Two labels a row:
[ 12  -1  14  -6   4   1  -4  13  -6  -6  -9  -3   6  -8  11 -10  -3   3
   7 -15  16 -13  -4  -2  -2 -11  27]  (61)/W
[ 54   2   5 -27  -9  -8  -3  23 -49  17 -41  -6   8 -31  -8 -27  -3 -19
   4 -19 -52  -7  -1  -2  37 -29  13]  (67)/X
[-25   1   3   8   0   1 -18  11  43  -4  33   4  -4   2   5  19  -1   7
  13  26  11  11  22   4   2  -6   5]  (67)/W
[ 39   2   2 -29  40  -1  12 -18 -15  14 -27 -15 -14 -11  11  -8   5   8
  -9 -42  -3 -32 -18   5   7   0  18]  (61)/C
[ -4   0   1  -2 -12   1   2  26   5  -3  -1  -1   9 -20   7   1  -6   7
  19   6  -2   9  19   5   1  -9 -11]  (67)/H
[-18   9  -2   2  20  -2  -4 -28  34  -1  12   2 -12   8  19  22   1  51
 -19  11 -10 -10   1   0  -3 -12  -7]  (61)/W
[ 21   5  11  -7   6   0  14 -13 -16  -4  -5  -4  -1   5  -5 -11   9   4
   0 -17   9  -8 -16  -1 -13 -12  14]  (64)/H
[-17  -4   4   5  -6   1 -10 -12  22 -20  25   6 -10  -2   4   9  -4   8
  -4   9  12  11   2  -3 -26 -20   9]  (67)/W
[-14   0   1  -2  19   2 -19   2  14  -7   2   5  -4 -21  29  -9 -11   5
 -24 -10  32 -20  -7  -5   1 -11  -5]  (63)/W
[  9  -4 -12   4  11   3  -4  18 -18   8  -1   0   4  -1  -8 -14   1  -6
   1  -4   5   2  -2 -29   8  13 -11]  (63)/S
[-19  -1  -2   5  12   1   3 -14  17  -4   4  -4   6   9  10  21   4   2
  -6  -4  -3  -2   2  -2 -14  -8   4]  (61)/W
[ -4  -3  12   5 -13   6  -9  25   7 -25  27  -3  -7 -28   4   8  -9  23
  20   2  31  -3  17   9 -17 -13  11]  (67)/W
[ 14  14   7  -4  -5   1  10   2 -16  -6  -5  -4   2   4   3 -24   1  -4
  14 -15  22  -9 -11   2 -15  15  22]  (67)/X
[  2  -2   6   2   3  -1  10 -13  -7 -10  -5  -5   0 -10   1   9   3  12
  -5  -8  -7  -9 -15  -3 -11 -15   1]  (64)/C
[ -4   3  -3   5   2  -1  31 -11   9  16  -9  -4   1  31   2   2   4  -4
   9   4 -16   1   0   2 -10  32  -4]  (61)/X
[-10  -3 -13   8  10   0  17 -12   4  23 -25   7   9  27  -4   1   4 -10
  -5  -5 -27  -1  -6   0   2  21 -10]  (61)/X
[ 19  -7  -3   1   3   4   7   7 -23   2   3  -7   3  -4 -18   8  13  13
  21 -13   3   7  -2   7  -7  12  16]  (64)/H
[ 26   1  -6  -8  -2  -2  12  -4 -21   2 -21   4  -7 -10 -11  -2   8   2
   6  -9 -16  -2 -12   4   6  -5   0]  (64)/H
[  3   0   6   1 -17   0  34  -9   1  -8  -4  -7   3   4 -11  10  11  14
  11  -1  -9   5   2   9 -21   7  -3]  (64)/H
[ 15   3   6  -4   2  -5  -4  -1 -19 -11   3  -2  -4  -2  -7   0   5  -3
 -10  -6   3  -5 -17  -9   5 -23  16]  (64)/W
[  4   5  -1  -1   5   6  12   9  -3   6  -1  -8   4 -11  -2   1  -1  10
  15  -4   6   2   9   7  -4  13   0]  (63)/H
[-17  -2  -6   3   3   3 -15 -16   7  -2  12   2  -5   7   2   5   3   9
 -16   1   6  -1 -15  -3   2  -4 -21]  (64)/W
[  8   5   9  -4   5  -6   2 -18 -10 -10 -16  -3  -5  -1  15   4  -2   0
 -18 -11  -6 -16 -21  -9  -2 -27   9]  (64)/W
[ 23   0 -15  -7 -17  -5  20   7 -17  -7   2  -4   5  -1  -9  -5   4  -3
  24   2  -7   5   6   1  -7  13   8]  (67)/H
[ 20  -1   4   1   9  -2  13  -2 -32  -3 -12  -6   8   2 -12 -10   9   0
   9  -9   7  -2 -22  -3  -5   3  18]  (64)/H
[ 25   5   0 -12   2   3   8   4   1  24   3   6 -12  10 -23   3   0  13
  35  31 -31   1  36  -2  32  15  -4]  (61)/S
[  5  -3   1  -2   5  -2   2   6 -13  -5   3   2  -6 -10  -8   6   5  -7
   7 -13   1  -4  -1   0  -7  -4  -1]  (64)/H
[  1  -1   3   1  20   2 -19 -11   8 -16   8  -2  -6   2   8   9  -4   6
 -16  -3  28 -11 -16  -7  -2 -21  22]  (64)/W
[  6   2  -4   6 -21  -6  46 -10   0  -3  -5  -4   5  -2  -6   6   3   2
  12   3 -21  -4   5   5 -19  -8   9]  (67)/H
[ 29   1   9  -1 -16   6  19  25 -11  -8  13  -8   4 -18 -13  -3  -4  11
  41  54  10  11  21  10  -9   4  17]  (67)/H
[ 10  -2  -7   1  -3   1   3   3 -16   1  -5  -3   2   6 -10  -6   6  -3
  11  -7   5   1  -8  -3  -4   9   2]  (64)/X
[ 18  -1   2  -4  -6   0  21   4 -18   5 -11  -6   4   4 -12  -1   7   0
  14  -7 -11   8   1  -1  -2  21   0]  (64)/X
[  7  -4  -9  -1  -5   0  20 -15   4   9   1   0 -13  -1  -5   0 -11  22
  14  11 -13   1   3   3  -6  27 -18]  (61)/H
[ -8   1   2   0  12  -1  -7 -18  19  -7  16  -6 -15  18   3   5   1   9
   0   2  13   0  -4   7 -10   0  18]  (64)/W
[ 16   3   5  -5   2  -7  -7  -7 -18 -18  -8   7  -4 -38  -5   3  -1   3
  -9 -12  -2  -8 -18  -8   1 -31  11]  (64)/W
[ -5   2   5   6   7  -5 -15 -25 -15 -19   4  -1  -2  -2   3  12   5  -5
 -25 -11   4  -6 -21 -12  -1 -34  18]  (64)/W
[-27  -3   4   8 -21   1  26  19   1  -5   8 -10  -5  -4  -7  14   3   4
  26   0   5  14  14   6 -30  15   9]  (67)/X
[ 20   3   2  -4 -15  -3  15  -2 -24  -1  -6  -3  -3   1 -18  -9  11   3
  14  -3  -1   3  -7   1  -4  10   7]  (64)/H
[  8  -1   4   2  13   0 -13 -11 -10 -14   9  -6  -7  -2  -1  17  11  11
 -11 -14   3  -8 -20  -4  -6 -19  24]  (64)/W
[  0  -3  -5  -5  -5   0  34 -22   5   0 -13  -4  -8   8   1   8   7   8
   1  -5 -22  -7   1   4 -16  17 -22]  (61)/H
[ 25   3   1  -3 -12  -3  22  -4 -29   1 -18  -1  10  -6 -18 -12   6  -1
   7  -9 -11   1 -12   2   1   3   2]  (64)/H
[ -9   3   5  -3   7  -1   4  18   0 -10   1  -6   0  -9  14   3  -4   0
  -8 -16  15  -9  -7   1 -10  -6  14]  (67)/W
[ -1   3   6   4   7  -7  24 -43  19   3   2   9 -10  34   1   9  10   4
  -1  19 -12  -9 -10 -10  -9  21  -8]  (61)/W
[-15   0   1   1  -5  19  27  14  24  27  -6  -3   9  26   8 -13  -1 -12
  28   9   1   5  23  10 -17  54   2]  (61)/H
[  1  -1  10  10  21  -1 -15 -11  -4 -12  15   0  -5   8  -5  18  11   7
 -15   2  12   1 -16  -9  -2 -25  26]  (64)/W
[  4   6  -3  -1   3   3  -9   3 -15  11  -8   3   2  12  -9  -1   6  -9
  -1   0  -5   2  -9  -1  15   9   8]  (64)/S
[  1   3   7  -2  23  -3  10 -32   5  -5   2   4 -14  23   3  -5   7  12
  -6  -4  33 -13 -23  -3 -13   6  18]  (67)/W
[ 14   1  -2  -2  -9   6  39  -3 -10  -5  -7 -15   2  -9  -1  14  11   8
  13 -15  54  -2   1   7 -25   9   5]  (64)/H
[  4   5   5  -4  15   0 -10   4  -2 -10   6  -1  -2 -15  13   1  -6   3
  -4 -10  13 -10  -2  -6  -1 -14   7]  (64)/W
[ -8   0   2   5 -12   3  19  -4  14  -3  14  -8  -1   6  -1  13   2   9
  11   5  -5  -6   8   5 -18   8   2]  (61)/H
[-15   4   1   4  -1  -6  11 -16  13  -8  -1   2   1   6   5  24   7  11
 -14  -3 -26  -4   2  -4  11 -15  -1]  (61)/C
[ 11   0   4  -8  13  -5  -6 -21  -1  -5   6   5  -8   2   1  -7  -6   3
   9   0  -1  -6   5   2   9 -15   9]  (67)/W
[ -7  -1   0   1  -3   2   3   2  22 -15  16  -1   2  -2   3   0   0   5
   4   3  33  -2   5   4 -10  -6   7]  (67)/W
[ 13   4   7  -5  -2  -3  13 -11 -12 -12   3  -7  -4  -5 -10  13  12  14
   2 -18  -1   0 -13   1 -17 -17  26]  (64)/H
[ 29   8   2 -11  -2  -5  15  -5 -24  -1 -15  -5   0  -5  -7 -12   5  -5
   7 -14  -3 -14 -15  -1  -1  -8  18]  (67)/H
[ 13   4   6   2  13  -8  -2 -10  -5  -2  -3   1  -4  14   0  -4   4  -5
  -9  -8   3 -11 -15 -13   0  -9  16]  (64)/W
[ -2  -3   6   2   6   5 -12  17  -9 -17   9  -7   6 -13  -1  -2  -5   1
   2 -13  27   0   9   0  -3 -15  27]  (67)/H
[ -9   0  -3   1   2   8  26   5  12  13  -7  -2  10  11  10  -7  -3  -4
  12  12   1  -1   9   4 -15  46   6]  (61)/H
[ 16  -1   9  -1 -10  -3  16 -10  -7  -8  -5   3  -6 -10  -4  -1   7   9
  -1  -3  -7  -6 -11   0  -8 -10   6]  (64)/C

Two labels a row:
[ -7  31  25 -10  11 -24  -4  -6  -2  19 -37  35  -9  -1 -10 -11 -23   7
  14  -2 -34  -1 -12 -18  10   7  19]  (53)/noze
[ -2 -15  -7  -5  -5   0  -7   1 -21  14  -9  -6   0  15  10 -15  -6  11
  14  -1   1 -16 -11 -17 -13 -22 -11]  (47)/sibab
[  4  -9 -21  13   4   4   0   3  -7  -4  15 -10   1   3   1   2  21  -5
  -2   1  15   0  -3   0 -19  -5  -6]  (47)/vazo
[  8   3 -22  -1 -10   3 -12   4  -5 -15  25  -8 -18   3   2  -3   8 -16
  -6  -2   9  -9  -5   0 -25  13 -19]  (47)/vazo
[ -8  14   0  -2  -2 -14  -5  -1  -3  17 -12  12  -7   1 -12  -5 -10   6
   0   1 -20   1  -7  -8   4   9   8]  (53)/noze
[ 13  -3 -26   6 -12   5   2   1  -2  -6  25 -19   0  -4  -6   0  -4   1
  -8   0  -7   5  -5  -7 -23  -3 -17]  (47)/vazo
[ 19   8 -15  11 -13   3 -15  -2  18  15  26   1 -20   3  -8  16   0   2
   5  -7 -11   9  -8 -13  11   0  10]  (52)/noze
[  0  -6 -15   3 -13   7  13  -8  -5 -20  16  -2   6   5   3 -10   3 -20
  -9   5   2   5  -2  -1 -11  -2 -23]  (43)/vazo
[ 12  27 -11  -3  -5 -10 -18   4   2   4  16   7 -31   7  -9   1   1  -1
   2 -10 -13   4 -10  -8   9  23  12]  (47)/noze
[ -2 -12   8  -7   0  17  16  -1  -2 -20  -4  -3  52   8  13  -1  10   4
   1  -2  10 -18   8   2   4 -43  -6]  (43)/sibab
[  8  17  -3  -2  -9 -23  -9   1   9  24  -1   8 -24  10  -9  -2  -6   2
   2  -7 -18  -4  -4 -11   8  18  22]  (44)/noze
[ 22  22   1   2 -10 -22  -3   4  11  13  10  11   1   7  -4  46  -1  -5
   1 -15   9  -5  -3  -4   9  11  15]  (44)/noze
[ 10  -7   2  -4  -3   7   1   2   5 -12  12  -3  25   0  -2   2   9   5
  -3  -1  19 -10   9  11  -4 -24  -5]  (47)/sibab
[-27 -24   9 -17  13  -5  31  10 -19  14 -34 -15  40  18   7 -20  -3  21
  -3  12  12 -25  -6  14 -23 -21  -5]  (47)/sibab
